Below are the code and all the weights of a small trained network. Each question names an input and a target symbol and asks about switching units off, where a switched-off unit gives its printed mean instead of its output.

import numpy as np


def w(rows, s, z=0):
    codes = np.array(rows[::2]) - 128.0
    scale = np.full(codes.shape[1], s)
    scale[-1] = z or s
    return codes * scale


def f(y):
    return y / 2 * (1 + np.tanh(0.7978845608 * (y + 0.044715 * y**3)))


def softmax(a):
    e = np.exp(a - a.max(-1, keepdims=True))
    return e / e.sum(-1, keepdims=True)


def log_softmax(a):
    a = a - a.max(-1, keepdims=True)
    return a - np.log(np.exp(a).sum(-1, keepdims=True))


def net(x, mask):
    ids = ['αβγδεζηθμστφψ'.index(c) for c in x.split()]
    T = len(ids)
    res = E[ids] + P[:T]
    q, k, v = (res @ M[0].T for M in (Q, K, V))
    z = softmax(np.where(np.tri(T) > 0, q @ k.T / 3**0.5, -1e9)) @ v
    res = res + np.where(mask[0], z, O[0][:, -1]) @ O[0][:, :-1]
    y = f(res @ A[0][:, :-1].T + A[0][:, -1])
    res = res + np.where(mask[1:17], y, B[0][:, -1]) @ B[0][:, :-1]
    return log_softmax(res[-1] @ U[:, :-1].T + U[:, -1])


Q, K, V, O, A, B = {}, {}, {}, {}, {}, {}
E = w([
[139,87,114,124],'α',
[136,134,154,150],'β',
[152,97,127,136],'γ',
[117,125,77,116],'δ',
[141,66,94,110],'ε',
[79,125,17,81],'ζ',
[127,42,145,126],'η',
[123,125,72,111],'θ',
[115,117,71,109],'μ',
[206,94,253,197],'σ',
[183,84,155,142],'τ',
[192,47,182,147],'φ',
[28,47,172,126],'ψ',
],0.017)
P = w([
[134,159,143,132],'0',
[148,101,95,225],'1',
[145,132,116,196],'2',
[132,118,110,189],'3',
[129,200,177,49],'4',
[127,133,169,104],'5',
[140,124,169,100],'6',
[154,31,94,245],'7',
],0.012)
Q[0] = w([
[140,145,119,78],'h1',
[189,113,99,159],'h1',
[170,210,206,5],'h1',
],0.013)
K[0] = w([
[134,73,145,155],'h1',
[89,125,198,50],'h1',
[118,118,67,254],'h1',
],0.0088)
V[0] = w([
[146,145,23,92],'h1',
[8,130,115,115],'h1',
[124,18,108,118],'h1',
],0.016)
O[0] = w([
[212,201,68,202,91],'h1',
[53,219,200,191,220],'h1',
[84,49,126,246,255],'h1',
],0.013,0.007)
A[0] = w([
[70,111,148,136,106],'n1',
[95,109,95,120,111],'n2',
[112,120,132,89,96],'n3',
[91,188,112,104,254],'n4',
[116,132,63,121,190],'n5',
[180,119,201,146,106],'n6',
[119,196,156,124,107],'n7',
[160,94,140,151,96],'n8',
[139,102,144,130,102],'n9',
[133,184,97,144,37],'n10',
[132,152,169,121,118],'n11',
[123,100,143,45,198],'n12',
[161,77,122,118,85],'n13',
[251,124,82,99,121],'n14',
[190,195,91,82,100],'n15',
[200,186,94,147,83],'n16',
],0.016,0.0074)
B[0] = w([
[184,174,106,72,252],'n1',
[89,161,171,52,165],'n2',
[94,128,115,190,141],'n3',
[140,98,220,138,162],'n4',
[153,162,186,161,155],'n5',
[79,189,121,66,155],'n6',
[121,137,37,205,157],'n7',
[123,131,49,140,155],'n8',
[47,192,107,74,151],'n9',
[129,143,38,158,159],'n10',
[114,52,65,82,142],'n11',
[88,155,208,121,176],'n12',
[128,151,72,104,168],'n13',
[254,196,86,127,157],'n14',
[127,162,225,129,143],'n15',
[82,129,160,91,175],'n16',
],0.0069,0.021)
U = w([
[165,110,128,130,113],'α',
[230,92,252,113,89],'β',
[165,155,111,102,147],'γ',
[190,150,181,137,172],'δ',
[142,78,95,162,88],'ε',
[133,142,115,168,108],'ζ',
[77,98,136,169,249],'η',
[206,132,194,150,202],'θ',
[179,142,170,144,94],'μ',
[130,200,118,76,3],'σ',
[138,168,80,89,161],'τ',
[110,114,69,107,43],'φ',
[118,157,198,157,116],'ψ',
],0.011,0.0061)

Each question gives the input, a string of symbols that net reads in full, and the target symbol t.
The units are the heads (3 rows each of Q, K, V and O) and the neurons (one row each of A and B). Each row of codes is followed by its name. A weight is (code - 128) times the scale printed after its matrix; where a second scale follows, it is the last column's (O, A, B and U).
mask holds one flag per unit, heads first, then neurons. A switched-off unit (its flag False) gives its mean, the last column of its rows in O or B, instead of its output. The means were averaged over made-up inputs and are rounded, as every weight is.
A unit's drop is (log p(t) with every unit on - log p(t) with that unit switched off) / (log p(t) with every unit on - log p(t) with every unit switched off).
The circuit of an input: a set's keep is (log p(t) with only the set's units on - log p(t) with every unit switched off) / (log p(t) with every unit on - log p(t) with every unit switched off). Starting from the 12 units with the biggest drops (on a tie, the unit counted first), units are removed one at a time, each time the one whose removal leaves the highest keep (on an exact tie, the one counted first), for as long as the keep stays at least 0.8.
units of the circuit, in order: the units of the circuit, biggest drop first
most important unit: the unit with the biggest drop
top k neurons: the k neurons with the biggest drops, biggest first
drop when u is switched off: that unit's drop, to one decimal
input φ ζ δ ζ γ, target ζ: top 3 neurons => n10; n7; n1
input σ φ β φ, target σ: top 2 neurons => n12; n13
input σ ε β, target σ: units of the circuit, in order => h1; n12; n13; n9
input μ σ ψ ζ σ τ ψ ζ, target σ: units of the circuit, in order => h1; n12; n2
input ψ ψ ψ σ ζ, target η: top 2 neurons => n3; n14
input ζ ψ φ α, target ζ: units of the circuit, in order => h1; n10
input ψ ψ θ η β ψ γ, target η: most important unit => n14
input ψ ψ ψ ε, target ψ: units of the circuit, in order => h1; n1
input σ δ β, target σ: top 3 neurons => n13; n12; n9
input φ β ε, target τ: top 4 neurons => n13; n14; n9; n2
input ε ζ φ, target ε: units of the circuit, in order => h1; n8
input σ φ σ φ ζ σ ψ ζ, target ζ: units of the circuit, in order => h1; n7; n2
input ζ α ζ τ, target ζ: top 3 neurons => n1; n10; n7
input φ ζ ψ θ σ, target ζ: units of the circuit, in order => h1; n7; n10
input θ β θ τ ζ ζ γ ζ, target ζ: units of the circuit, in order => h1; n1
input ψ ζ γ ψ τ, target η: top neuron => n1
input θ ζ ζ ζ ζ ψ β θ, target ζ: top 4 neurons => n10; n7; n12; n2
input ψ ψ α ζ, target ψ: top 2 neurons => n1; n4
input ψ φ ζ ψ θ, target η: top 2 neurons => n1; n14
input ζ ε μ, target ζ: top 2 neurons => n10; n7
input ψ β σ, target η: most important unit => n11
input ζ ζ ψ ψ μ ψ τ, target η: top 2 neurons => n14; n11
input μ ψ ψ ζ η, target η: units of the circuit, in order => h1; n11
input μ θ θ α ζ, target θ: drop when n5 is switched off => 0.1
